Below is a small trained network, with its code and all its weights. Each question gives an input and a target symbol and asks what happens when units are switched off, that is, made to give their printed mean instead of their output.

import numpy as np


def w(rows, s, z=0):
    codes = np.array(rows[::2]) - 128.0
    scale = np.full(codes.shape[1], s)
    scale[-1] = z or s
    return codes * scale


def f(y):
    return y / 2 * (1 + np.tanh(0.7978845608 * (y + 0.044715 * y**3)))


def softmax(a):
    e = np.exp(a - a.max(-1, keepdims=True))
    return e / e.sum(-1, keepdims=True)


def log_softmax(a):
    a = a - a.max(-1, keepdims=True)
    return a - np.log(np.exp(a).sum(-1, keepdims=True))


def net(x, mask):
    ids = ['αγδζηλμπστφψω'.index(c) for c in x.split()]
    T = len(ids)
    res = E[ids] + P[:T]
    u = 0
    for l in range(2):
        q, k, v = (res @ M[l].T for M in (Q, K, V))
        z = softmax(np.where(np.tri(T) > 0, q @ k.T / 4**0.5, -1e9)) @ v
        res = res + np.where(mask[u], z, O[l][:, -1]) @ O[l][:, :-1]
        u += 1
        y = f(res @ A[l][:, :-1].T + A[l][:, -1])
        res = res + np.where(mask[u : u + 8], y, B[l][:, -1]) @ B[l][:, :-1]
        u += 8
    return log_softmax(res[-1] @ U[:, :-1].T + U[:, -1])


Q, K, V, O, A, B = {}, {}, {}, {}, {}, {}
E = w([
[43,176,128],'α',
[93,144,175],'γ',
[103,153,140],'δ',
[131,133,119],'ζ',
[222,105,64],'η',
[6,71,133],'λ',
[77,88,38],'μ',
[123,115,163],'π',
[148,117,123],'σ',
[222,79,89],'τ',
[65,131,80],'φ',
[39,63,91],'ψ',
[136,78,164],'ω',
],0.023)
P = w([
[247,193,94],'0',
[6,17,1],'1',
[116,102,115],'2',
[92,73,117],'3',
[102,82,109],'4',
[89,73,109],'5',
[87,67,118],'6',
[89,75,107],'7',
[76,77,120],'8',
[74,74,126],'9',
[67,76,121],'10',
[62,86,127],'11',
[46,98,138],'12',
],0.0085)
Q[0] = w([
[132,254,179],'L0H1',
[229,231,237],'L0H1',
[210,169,37],'L0H1',
[180,147,101],'L0H1',
],0.0082)
K[0] = w([
[112,163,122],'L0H1',
[83,196,78],'L0H1',
[204,169,2],'L0H1',
[158,155,60],'L0H1',
],0.0097)
V[0] = w([
[228,70,173],'L0H1',
[129,155,183],'L0H1',
[158,2,87],'L0H1',
[62,189,73],'L0H1',
],0.0062)
O[0] = w([
[34,138,242,124],'L0H1',
[197,67,215,85],'L0H1',
[102,2,164,254],'L0H1',
[175,96,86,114],'L0H1',
],0.0058,0.0053)
A[0] = w([
[118,116,78,136],'L0N1',
[205,219,177,108],'L0N2',
[92,23,94,253],'L0N3',
[39,123,13,123],'L0N4',
[138,92,106,126],'L0N5',
[217,235,115,74],'L0N6',
[23,134,191,98],'L0N7',
[1,117,38,97],'L0N8',
],0.0085,0.005)
B[0] = w([
[121,145,150,148],'L0N1',
[222,155,161,126],'L0N2',
[68,239,137,249],'L0N3',
[184,61,188,204],'L0N4',
[135,148,188,142],'L0N5',
[254,140,147,127],'L0N6',
[204,97,42,168],'L0N7',
[170,54,120,216],'L0N8',
],0.0081,0.017)
Q[1] = w([
[157,11,109],'L1H1',
[79,253,31],'L1H1',
[39,115,126],'L1H1',
[7,225,169],'L1H1',
],0.0064)
K[1] = w([
[198,110,151],'L1H1',
[6,125,88],'L1H1',
[98,182,97],'L1H1',
[35,120,79],'L1H1',
],0.014)
V[1] = w([
[142,239,111],'L1H1',
[79,179,243],'L1H1',
[136,201,151],'L1H1',
[151,138,5],'L1H1',
],0.011)
O[1] = w([
[57,188,94,4],'L1H1',
[160,72,2,4],'L1H1',
[61,150,86,55],'L1H1',
[57,194,249,121],'L1H1',
],0.01,0.0022)
A[1] = w([
[128,34,146,155],'L1N1',
[59,80,107,126],'L1N2',
[96,157,252,3],'L1N3',
[242,160,157,200],'L1N4',
[71,154,89,22],'L1N5',
[122,65,231,159],'L1N6',
[166,110,75,46],'L1N7',
[190,57,185,128],'L1N8',
],0.011,0.0049)
B[1] = w([
[93,141,122,237],'L1N1',
[187,228,132,194],'L1N2',
[118,31,125,215],'L1N3',
[15,85,87,169],'L1N4',
[255,216,164,147],'L1N5',
[117,169,46,253],'L1N6',
[116,42,238,147],'L1N7',
[245,207,207,228],'L1N8',
],0.0072,0.013)
U = w([
[68,189,178,134],'α',
[139,181,3,133],'γ',
[123,221,105,84],'δ',
[73,178,117,149],'ζ',
[3,108,97,182],'η',
[198,171,142,32],'λ',
[141,124,214,54],'μ',
[79,59,2,252],'π',
[62,143,54,171],'σ',
[125,119,83,131],'τ',
[68,86,194,199],'φ',
[214,178,148,62],'ψ',
[163,41,97,10],'ω',
],0.0069,0.0028)

Each question gives the input, a string of symbols that net reads in full, and the target symbol t.
The units are the heads (4 rows each of Q, K, V and O) and the neurons (one row each of A and B). Each row of codes is followed by its name. A weight is (code - 128) times the scale printed after its matrix; where a second scale follows, it is the last column's (O, A, B and U).
mask holds one flag per unit, layer by layer, with each layer's heads first. A switched-off unit (its flag False) gives its mean, the last column of its rows in O or B, instead of its output. The means were averaged over made-up inputs and are rounded, as every weight is.
A unit's drop is (log p(t) with every unit on - log p(t) with that unit switched off) / (log p(t) with every unit on - log p(t) with every unit switched off).
The circuit of an input: a set's keep is (log p(t) with only the set's units on - log p(t) with every unit switched off) / (log p(t) with every unit on - log p(t) with every unit switched off). Starting from the 12 units with the biggest drops (on a tie, the unit counted first), units are removed one at a time, each time the one whose removal leaves the highest keep (on an exact tie, the one counted first), for as long as the keep stays at least 0.8.
circuit, biggest first: the units of the circuit, biggest drop first
most important unit: the unit with the biggest drop
top k neurons in layer l: the k neurons of layer l with the biggest drops, biggest first
input μ α π ζ γ ψ, target μ: circuit, biggest first -> [L0N4, L1H1]
input ω ψ ψ τ λ τ ω π π ψ ψ, target ω: most important unit -> L0N3
input φ ψ μ π α α φ γ φ, target φ: top 2 neurons in layer 0 -> [L0N3, L0N4]
input μ ω η ω λ, target μ: circuit, biggest first -> [L0H1, L0N4, L1H1]
input γ φ α φ ω σ π π ψ ω σ ψ, target γ: top 2 neurons in layer 1 -> [L1N2, L1N5]
input ψ μ φ α, target ψ: circuit, biggest first -> [L1N8, L0N4, L1H1, L0N8]
input η ζ λ ζ α, target η: top 3 neurons in layer 1 -> [L1N8, L1N3, L1N6]
input ψ η π δ λ λ φ η ω π δ π φ, target ψ: top 2 neurons in layer 0 -> [L0N4, L0N7]
input π λ φ, target π: top 3 neurons in layer 0 -> [L0N8, L0N7, L0N4]
input ω μ α, target ω: circuit, biggest first -> [L0N3, L1H1, L0N7]
input ψ ω τ α π μ τ ζ α, target ψ: circuit, biggest first -> [L1N8, L0H1, L1H1, L0N8]
input π τ ψ α, target π: circuit, biggest first -> [L1H1, L0N3, L0N8, L0N7]
input α π μ, target α: circuit, biggest first -> [L1H1, L0N3]
input ψ π ω ψ ζ π φ α ψ, target ψ: circuit, biggest first -> [L1N8, L1H1, L0N4, L0N8]
input φ δ η α ζ φ ζ φ, target φ: circuit, biggest first -> [L1H1, L1N3, L0N4]
input δ φ ψ ζ γ α φ ψ ω ζ ζ φ, target δ: most important unit -> L0H1
input α π α ψ, target α: circuit, biggest first -> [L1H1, L0H1, L0N3, L0N8]
input φ ζ φ γ ψ, target φ: top 3 neurons in layer 0 -> [L0N3, L0N4, L0N8]
input φ δ α, target φ: circuit, biggest first -> [L1H1, L0H1, L0N3, L1N3]
input φ η φ λ ζ ζ ζ τ ψ, target φ: top 4 neurons in layer 0 -> [L0N4, L0N3, L0N8, L0N6]
input μ π λ ω γ ψ η π μ, target μ: top 2 neurons in layer 0 -> [L0N4, L0N8]
input δ ψ π ζ η π π ω γ μ, target δ: top neuron in layer 1 -> [L1N5]
input ω ω τ σ ζ π φ ψ η σ σ α λ, target ω: circuit, biggest first -> [L0H1, L1H1, L0N7, L1N7]
